Below is a small trained network, with its code and all its weights. Each question gives an input and a class and asks what happens when units are switched off, that is, made to give their printed mean instead of their output.

import numpy as np


def w(rows, s, z=0):
    codes = np.array(rows[::2]) - 128.0
    scale = np.full(codes.shape[1], s)
    scale[-1] = z or s
    return codes * scale


def f(y):
    return np.maximum(y, 0)


def log_softmax(a):
    a = a - a.max(-1, keepdims=True)
    return a - np.log(np.exp(a).sum(-1, keepdims=True))


def net(x, mask):
    res = np.array(x, float).reshape(1, 7) / 4 @ E
    y = f(res @ A[0][:, :-1].T + A[0][:, -1])
    res = res + np.where(mask, y, B[0][:, -1]) @ B[0][:, :-1]
    return log_softmax(res[-1] @ U[:, :-1].T + U[:, -1])


A, B = {}, {}
E = w([
[214,46,70,112,173],'x0',
[129,206,52,29,128],'x1',
[1,66,87,104,160],'x2',
[129,128,128,128,125],'x3',
[125,129,127,127,127],'x4',
[130,126,222,43,219],'x5',
[129,129,127,130,129],'x6',
],0.0088)
A[0] = w([
[190,50,88,94,140,57],'neuron 1',
[90,121,112,125,150,23],'neuron 2',
[89,188,154,146,122,58],'neuron 3',
[143,143,250,20,192,81],'neuron 4',
[138,219,69,57,126,56],'neuron 5',
[233,184,182,104,69,46],'neuron 6',
[55,64,108,79,101,39],'neuron 7',
[206,39,74,90,165,20],'neuron 8',
[103,177,154,120,114,17],'neuron 9',
[168,99,99,70,122,95],'neuron 10',
[231,218,156,162,108,48],'neuron 11',
[61,230,208,124,85,48],'neuron 12',
[127,180,12,225,38,81],'neuron 13',
[133,120,87,150,79,4],'neuron 14',
[126,163,91,79,126,95],'neuron 15',
[58,187,171,130,82,13],'neuron 16',
[101,159,78,86,139,96],'neuron 17',
[131,128,206,65,173,58],'neuron 18',
[26,76,99,77,142,99],'neuron 19',
[120,41,230,227,121,14],'neuron 20',
[128,186,78,59,141,70],'neuron 21',
[65,111,85,148,152,24],'neuron 22',
[174,131,108,135,169,87],'neuron 23',
[137,150,90,74,85,63],'neuron 24',
],0.015,0.0039)
B[0] = w([
[137,198,119,83,67,179],'neuron 1',
[122,156,130,138,160,143],'neuron 2',
[145,176,123,104,88,162],'neuron 3',
[132,35,5,138,154,229],'neuron 4',
[139,67,201,178,76,197],'neuron 5',
[80,184,163,188,219,210],'neuron 6',
[92,167,149,149,203,172],'neuron 7',
[148,223,111,84,46,191],'neuron 8',
[150,163,128,113,87,152],'neuron 9',
[155,150,146,91,89,161],'neuron 10',
[76,181,169,152,236,216],'neuron 11',
[142,204,127,53,41,202],'neuron 12',
[130,43,2,119,144,249],'neuron 13',
[122,88,87,108,132,159],'neuron 14',
[164,98,161,147,114,165],'neuron 15',
[150,207,117,87,80,177],'neuron 16',
[126,88,172,156,99,166],'neuron 17',
[116,71,54,144,141,188],'neuron 18',
[94,195,149,195,217,196],'neuron 19',
[168,37,238,141,78,219],'neuron 20',
[141,57,195,103,116,181],'neuron 21',
[123,154,142,145,208,161],'neuron 22',
[103,164,139,107,103,154],'neuron 23',
[147,80,162,115,144,163],'neuron 24',
],0.029,0.017)
U = w([
[126,66,11,183,186,112],'0',
[79,200,180,234,255,131],'1',
[167,52,251,205,117,59],'2',
[146,224,118,109,91,248],'3',
],0.0051,0.0015)

Each question gives the input, the list of numbers given to net, and the class t.
The units are the neurons (one row each of A and B). Each row of codes is followed by its name. A weight is (code - 128) times the scale printed after its matrix; where a second scale follows, it is the last column's (A, B and U).
mask holds one flag per neuron, in row order. A switched-off neuron (its flag False) gives its mean, the last column of its row in B, instead of its output. The means were averaged over made-up inputs and are rounded, as every weight is.
A unit's drop is (log p(t) with every unit on - log p(t) with that unit switched off) / (log p(t) with every unit on - log p(t) with every unit switched off).
The circuit of an input: a set's keep is (log p(t) with only the set's units on - log p(t) with every unit switched off) / (log p(t) with every unit on - log p(t) with every unit switched off). Starting from the 12 units with the biggest drops (on a tie, the unit counted first), units are removed one at a time, each time the one whose removal leaves the highest keep (on an exact tie, the one counted first), for as long as the keep stays at least 0.8.
circuit, biggest first: the units of the circuit, biggest drop first
k most important neurons: the k neurons with the biggest drops, biggest first
drop of u: that unit's drop, to one decimal
input [8,-7,0,2,-8,0,-7], class 3: 2 most important neurons : neuron 8; neuron 1
input [8,1,0,7,8,5,6], class 3: circuit, biggest first : neuron 8
input [7,-5,4,2,-2,-5,0], class 3: 3 most important neurons : neuron 8; neuron 4; neuron 1
input [1,5,-4,6,4,0,-4], class 2: 3 most important neurons : neuron 5; neuron 19; neuron 21
input [-6,5,-1,6,-8,2,8], class 3: 4 most important neurons : neuron 12; neuron 20; neuron 16; neuron 3
input [-1,7,7,6,7,2,5], class 1: 4 most important neurons : neuron 19; neuron 20; neuron 7; neuron 22
input [5,2,-3,-5,-7,3,8], class 3: 2 most important neurons : neuron 13; neuron 8
input [-1,-5,-5,8,-4,5,-5], class 0: 3 most important neurons : neuron 4; neuron 18; neuron 19
input [6,-2,-7,1,-2,-4,6], class 1: 3 most important neurons : neuron 11; neuron 6; neuron 12
input [-5,-1,-8,-3,-5,-4,5], class 1: 2 most important neurons : neuron 11; neuron 6
input [5,6,6,1,-8,-1,0], class 1: 2 most important neurons : neuron 19; neuron 20
input [7,8,-3,-5,-6,-3,-5], class 2: 2 most important neurons : neuron 5; neuron 21
input [8,-5,-7,-1,-1,8,-1], class 0: 2 most important neurons : neuron 4; neuron 18
input [7,8,0,-2,1,-3,5], class 2: most important neuron : neuron 5
input [-8,-2,5,2,5,-6,4], class 3: drop of neuron 16 : 0.4
input [3,-8,4,0,7,4,-6], class 2: drop of neuron 20 : 4.2
input [-4,6,5,3,-8,-2,7], class 2: drop of neuron 17 : 0.2
